Below are the code and all the weights of a small trained network. Each question names an input and a class and asks about switching units off, where a switched-off unit gives its printed mean instead of its output.

import numpy as np


def w(rows, s, z=0):
    codes = np.array(rows[::2]) - 128.0
    scale = np.full(codes.shape[1], s)
    scale[-1] = z or s
    return codes * scale


def f(y):
    return y / 2 * (1 + np.tanh(0.7978845608 * (y + 0.044715 * y**3)))


def log_softmax(a):
    a = a - a.max(-1, keepdims=True)
    return a - np.log(np.exp(a).sum(-1, keepdims=True))


def net(x, mask):
    res = np.array(x, float).reshape(1, 7) / 4 @ E
    y = f(res @ A[0][:, :-1].T + A[0][:, -1])
    res = res + np.where(mask, y, B[0][:, -1]) @ B[0][:, :-1]
    return log_softmax(res[-1] @ U[:, :-1].T + U[:, -1])


A, B = {}, {}
E = w([
[82,169,173,33],'x0',
[114,149,139,121],'x1',
[111,71,140,120],'x2',
[152,171,124,44],'x3',
[90,7,144,201],'x4',
[138,211,253,203],'x5',
[96,178,154,97],'x6',
],0.0071)
A[0] = w([
[112,142,132,119,215],'neuron 1',
[163,148,172,164,13],'neuron 2',
[140,153,231,176,60],'neuron 3',
[68,183,116,137,90],'neuron 4',
[58,96,120,166,124],'neuron 5',
[96,161,124,155,228],'neuron 6',
[57,134,129,165,207],'neuron 7',
[198,162,208,152,105],'neuron 8',
[102,142,138,118,233],'neuron 9',
[151,114,107,129,5],'neuron 10',
[167,203,96,126,228],'neuron 11',
[11,111,143,128,226],'neuron 12',
[130,101,81,130,109],'neuron 13',
],0.013,0.0021)
B[0] = w([
[194,83,86,150,155],'neuron 1',
[61,173,132,116,174],'neuron 2',
[25,184,124,106,255],'neuron 3',
[133,62,208,141,160],'neuron 4',
[186,77,112,77,214],'neuron 5',
[219,82,159,92,168],'neuron 6',
[157,109,209,80,187],'neuron 7',
[107,171,51,82,235],'neuron 8',
[156,78,162,127,164],'neuron 9',
[86,187,168,70,125],'neuron 10',
[164,2,126,165,233],'neuron 11',
[180,104,100,109,223],'neuron 12',
[122,156,71,67,178],'neuron 13',
],0.0064,0.0058)
U = w([
[168,153,148,154,248],'0',
[2,203,49,113,8],'1',
],0.0077,0.0017)

Each question gives the input, the list of numbers given to net, and the class t.
The units are the neurons (one row each of A and B). Each row of codes is followed by its name. A weight is (code - 128) times the scale printed after its matrix; where a second scale follows, it is the last column's (A, B and U).
mask holds one flag per neuron, in row order. A switched-off neuron (its flag False) gives its mean, the last column of its row in B, instead of its output. The means were averaged over made-up inputs and are rounded, as every weight is.
A unit's drop is (log p(t) with every unit on - log p(t) with that unit switched off) / (log p(t) with every unit on - log p(t) with every unit switched off).
The circuit of an input: a set's keep is (log p(t) with only the set's units on - log p(t) with every unit switched off) / (log p(t) with every unit on - log p(t) with every unit switched off). Starting from the 12 units with the biggest drops (on a tie, the unit counted first), units are removed one at a time, each time the one whose removal leaves the highest keep (on an exact tie, the one counted first), for as long as the keep stays at least 0.8.
circuit, biggest first: the units of the circuit, biggest drop first
most important unit: the unit with the biggest drop
k most important neurons: the k neurons with the biggest drops, biggest first
drop when u is switched off: that unit's drop, to one decimal
input [8,7,8,-7,-8,-8,1], class 0: circuit, biggest first => (neuron 3; neuron 8)
input [-1,2,-6,8,-5,-4,6], class 0: most important unit => neuron 11
input [5,5,-2,-4,-5,2,8], class 0: circuit, biggest first => (neuron 4; neuron 11)
input [-3,6,1,8,-6,-4,7], class 0: circuit, biggest first => (neuron 11; neuron 3)
input [-1,-8,-8,8,0,7,-1], class 1: circuit, biggest first => (neuron 8; neuron 3)
input [7,7,0,0,5,-5,3], class 0: 3 most important neurons => (neuron 3; neuron 12; neuron 8)
input [4,8,-1,6,-8,1,3], class 0: circuit, biggest first => (neuron 11; neuron 4)
input [-7,0,3,-5,2,4,-1], class 1: circuit, biggest first => (neuron 3; neuron 11)
input [5,-2,5,-8,6,8,2], class 1: 4 most important neurons => (neuron 3; neuron 8; neuron 2; neuron 11)
input [-1,7,-6,-5,-8,-5,3], class 0: circuit, biggest first => (neuron 11; neuron 3)
input [-5,-5,-2,-3,-5,6,3], class 1: circuit, biggest first => (neuron 3; neuron 8)
input [-6,-8,5,-5,2,4,-1], class 1: 3 most important neurons => (neuron 3; neuron 11; neuron 2)
input [-3,-8,1,-8,1,5,6], class 1: drop when neuron 2 is switched off => 0.2
input [-4,5,3,-6,1,8,-8], class 1: drop when neuron 8 is switched off => 0.1
input [-7,1,-2,-6,-1,8,4], class 1: drop when neuron 2 is switched off => 0.1
